[[ 14.9 -37.9  56.0  -6.7]
 [ 35.1 -23.0 -41.2  30.6]]
|
[[ 35.1 -23.0 -41.2  30.6]
 [ 14.9 -37.9  56.0  -6.7]]

[[-28.8  17.4 -21.1  17.6 -21.8   8.6]
 [  0.0  61.9  10.7 -39.6  11.5   0.0]
 [ -2.2  15.4  28.0  42.5 -21.0  42.5]
 [  0.0 -28.2 -59.7  16.6   0.0 -16.9]
 [ 14.1 -39.4   2.8 -15.7   0.0 -29.8]
 [-28.9  21.5  -8.3  35.5 -14.4  -1.6]
 [-47.8   0.0  39.8  46.5  16.5 -49.2]
 [-16.4  -7.8 -43.8   0.0  -2.6 -40.4]]
|
[[  0.0  61.9  10.7 -39.6  11.5   0.0]
 [-28.9  21.5  -8.3  35.5 -14.4  -1.6]
 [-28.8  17.4 -21.1  17.6 -21.8   8.6]
 [ -2.2  15.4  28.0  42.5 -21.0  42.5]
 [-47.8   0.0  39.8  46.5  16.5 -49.2]
 [-16.4  -7.8 -43.8   0.0  -2.6 -40.4]
 [  0.0 -28.2 -59.7  16.6   0.0 -16.9]
 [ 14.1 -39.4   2.8 -15.7   0.0 -29.8]]

[[ -9.8   0.5 -14.6  -4.2   1.1  -7.6 -42.8]
 [  0.0  15.5   3.5  -0.1   2.8  19.8  39.1]
 [ -5.1  62.0  10.8  -5.1 -31.5  21.5  43.4]
 [ -8.5  53.6  -5.6  -7.9  -5.9   8.6 -30.6]
 [  4.1  52.6 -13.9 -11.1  30.0  -4.5 -20.8]
 [  1.6  -5.9  -0.2  -1.4   0.7 -16.4  34.6]
 [-10.4   6.4   9.8  -4.3 -12.5 -24.8 -29.8]
 [ -0.2 -10.0 -15.6   4.7 -10.8  -8.7  14.7]]
|
[[ -5.1  62.0  10.8  -5.1 -31.5  21.5  43.4]
 [ -8.5  53.6  -5.6  -7.9  -5.9   8.6 -30.6]
 [  4.1  52.6 -13.9 -11.1  30.0  -4.5 -20.8]
 [  0.0  15.5   3.5  -0.1   2.8  19.8  39.1]
 [-10.4   6.4   9.8  -4.3 -12.5 -24.8 -29.8]
 [ -9.8   0.5 -14.6  -4.2   1.1  -7.6 -42.8]
 [  1.6  -5.9  -0.2  -1.4   0.7 -16.4  34.6]
 [ -0.2 -10.0 -15.6   4.7 -10.8  -8.7  14.7]]

[[ -8.6  27.0  -2.2 -27.6 -24.0  -4.6]
 [ -6.5  -2.2 -10.0  15.0  26.1   3.4]
 [-10.9 -21.8   3.2   2.0   8.0   2.1]
 [-13.2  12.3  -7.3 -29.3  -9.1   1.1]
 [ 17.2   6.3  13.2  21.0   1.1  -2.6]
 [ 20.3  16.0  15.4  13.0 -16.9 -16.3]
 [ 16.3 -31.7  21.6  45.8  19.7  -2.2]]
|
[[ -8.6  27.0  -2.2 -27.6 -24.0  -4.6]
 [ 20.3  16.0  15.4  13.0 -16.9 -16.3]
 [-13.2  12.3  -7.3 -29.3  -9.1   1.1]
 [ 17.2   6.3  13.2  21.0   1.1  -2.6]
 [ -6.5  -2.2 -10.0  15.0  26.1   3.4]
 [-10.9 -21.8   3.2   2.0   8.0   2.1]
 [ 16.3 -31.7  21.6  45.8  19.7  -2.2]]

[[ 28.3   1.3 -27.4  24.0  17.7   1.6  -6.0  -8.8  15.2  16.2 -18.6 -13.1
    1.2  20.8   8.5]
 [ 24.3   5.7 -15.4   7.1   7.8   9.0 -14.1  22.6  -8.3 -28.1  -2.0 -12.2
    8.2  -7.4   8.5]
 [ 16.6 -18.7  22.6   0.2 -23.4   1.0  -4.7 -14.5   2.1   9.5 -30.6  10.4
   -8.7  -2.9   8.5]
 [ 10.4  -6.3 -15.2  -1.6  -2.9  30.2   6.9  24.6  10.2  -0.9 -14.4   6.4
   -3.1  13.1   8.5]
 [ 12.1 -12.5 -17.0  21.3 -15.3 -19.2  21.4  -6.4 -24.6  -5.9 -12.5 -15.2
   11.2  -2.7   8.5]
 [ 19.4   5.6   1.4  17.9  15.7  -3.0 -19.0  -1.4  32.4 -13.1  26.7  11.4
   45.8  14.6   8.5]]
|
[[ 24.3   5.7 -15.4   7.1   7.8   9.0 -14.1  22.6  -8.3 -28.1  -2.0 -12.2
    8.2  -7.4   8.5]
 [ 19.4   5.6   1.4  17.9  15.7  -3.0 -19.0  -1.4  32.4 -13.1  26.7  11.4
   45.8  14.6   8.5]
 [ 28.3   1.3 -27.4  24.0  17.7   1.6  -6.0  -8.8  15.2  16.2 -18.6 -13.1
    1.2  20.8   8.5]
 [ 10.4  -6.3 -15.2  -1.6  -2.9  30.2   6.9  24.6  10.2  -0.9 -14.4   6.4
   -3.1  13.1   8.5]
 [ 12.1 -12.5 -17.0  21.3 -15.3 -19.2  21.4  -6.4 -24.6  -5.9 -12.5 -15.2
   11.2  -2.7   8.5]
 [ 16.6 -18.7  22.6   0.2 -23.4   1.0  -4.7 -14.5   2.1   9.5 -30.6  10.4
   -8.7  -2.9   8.5]]

[[-16.0  21.3 -38.3  46.8 -21.0 -12.5  -4.8  31.2 -14.5  25.4 -18.5]
 [ 20.2   7.7 -44.9   4.9 -49.3 -28.7  13.3 -19.2  -6.9 -11.7  23.2]
 [ 20.0 -14.4  40.6 -44.5  12.5  39.5   4.9  -5.2  20.8  17.0  20.5]
 [ 28.0  11.4 -43.4  -9.2 -19.8 -30.3   7.0 -40.0  -6.3 -12.4  32.0]
 [ 30.1 -43.0  13.0 -13.7 -33.3  25.1  26.2   2.9  15.4  26.5  24.9]
 [ -3.2 -58.9   0.5  40.7 -28.2  -7.0  24.3  17.0  -4.3  -0.9 -14.2]
 [-11.0  43.8  20.7 -35.3  48.2   9.8 -27.0 -12.2   4.7 -10.7  -2.2]
 [ 18.1  40.0 -37.8 -13.6  31.4 -17.8 -15.1 -38.1  -7.3   7.3  23.4]]
|
[[-11.0  43.8  20.7 -35.3  48.2   9.8 -27.0 -12.2   4.7 -10.7  -2.2]
 [ 18.1  40.0 -37.8 -13.6  31.4 -17.8 -15.1 -38.1  -7.3   7.3  23.4]
 [-16.0  21.3 -38.3  46.8 -21.0 -12.5  -4.8  31.2 -14.5  25.4 -18.5]
 [ 28.0  11.4 -43.4  -9.2 -19.8 -30.3   7.0 -40.0  -6.3 -12.4  32.0]
 [ 20.2   7.7 -44.9   4.9 -49.3 -28.7  13.3 -19.2  -6.9 -11.7  23.2]
 [ 20.0 -14.4  40.6 -44.5  12.5  39.5   4.9  -5.2  20.8  17.0  20.5]
 [ 30.1 -43.0  13.0 -13.7 -33.3  25.1  26.2   2.9  15.4  26.5  24.9]
 [ -3.2 -58.9   0.5  40.7 -28.2  -7.0  24.3  17.0  -4.3  -0.9 -14.2]]

[[ 35.0 -33.1   8.6  42.9  41.7]
 [ 20.9   4.1  24.6 -19.4 -37.4]
 [-57.1  39.1 -63.0  -5.9  14.9]
 [ 54.8 -23.6  25.5 -23.0   6.0]
 [ -1.8 -16.2  36.8   9.6 -24.0]
 [  2.3 -17.2   4.6   8.4  37.0]
 [ 50.7  -9.4  -0.9  35.8  20.5]
 [  9.9  28.7   6.6  11.2 -20.2]]
|
[[-57.1  39.1 -63.0  -5.9  14.9]
 [  9.9  28.7   6.6  11.2 -20.2]
 [ 20.9   4.1  24.6 -19.4 -37.4]
 [ 50.7  -9.4  -0.9  35.8  20.5]
 [ -1.8 -16.2  36.8   9.6 -24.0]
 [  2.3 -17.2   4.6   8.4  37.0]
 [ 54.8 -23.6  25.5 -23.0   6.0]
 [ 35.0 -33.1   8.6  42.9  41.7]]
---
[[-20.5  -9.7   9.7  -1.0]
 [ 55.0  26.4 -25.1   3.2]
 [ 46.2  21.8 -21.3   2.8]
 [-35.4 -16.6  15.9  -2.5]]
|
[-20.5  26.4 -21.3  -2.5]

[[ 24.5  37.9 -55.7 -30.5]
 [-43.3  29.7 -56.4   7.2]
 [ 11.6  60.3 -38.8  14.8]]
|
[ 24.5  29.7 -38.8]

[[-38.1 -35.2 -28.3  40.1 -36.1]
 [  1.3 -47.4  -6.5  27.1   7.1]
 [-31.1  23.9  37.0  19.8  -7.4]
 [ 22.8  23.1 -33.1   0.7  49.0]
 [-29.2  52.8  29.0  15.7  24.2]]
|
[-38.1 -47.4  37.0   0.7  24.2]

[[ 14.1  14.1  39.1]
 [-45.5 -45.5  13.5]
 [-15.1 -15.1  31.8]]
|
[ 14.1 -45.5  31.8]

[[ 45.6  42.4  -9.7]
 [ 29.7 -44.7 -23.7]]
|
[ 45.6 -44.7]

[[  4.1 -33.8]
 [-50.1  61.4]]
|
[ 4.1 61.4]

[[-26.8   0.2]
 [ 13.8  -0.1]
 [ 18.6  15.4]
 [-30.2  47.6]]
|
[-26.8  -0.1]

[[ 20.8 -19.8]
 [ 22.5 -19.2]
 [-48.3  22.4]
 [ 15.5 -40.5]
 [ 44.1 -28.1]]
|
[ 20.8 -19.2]
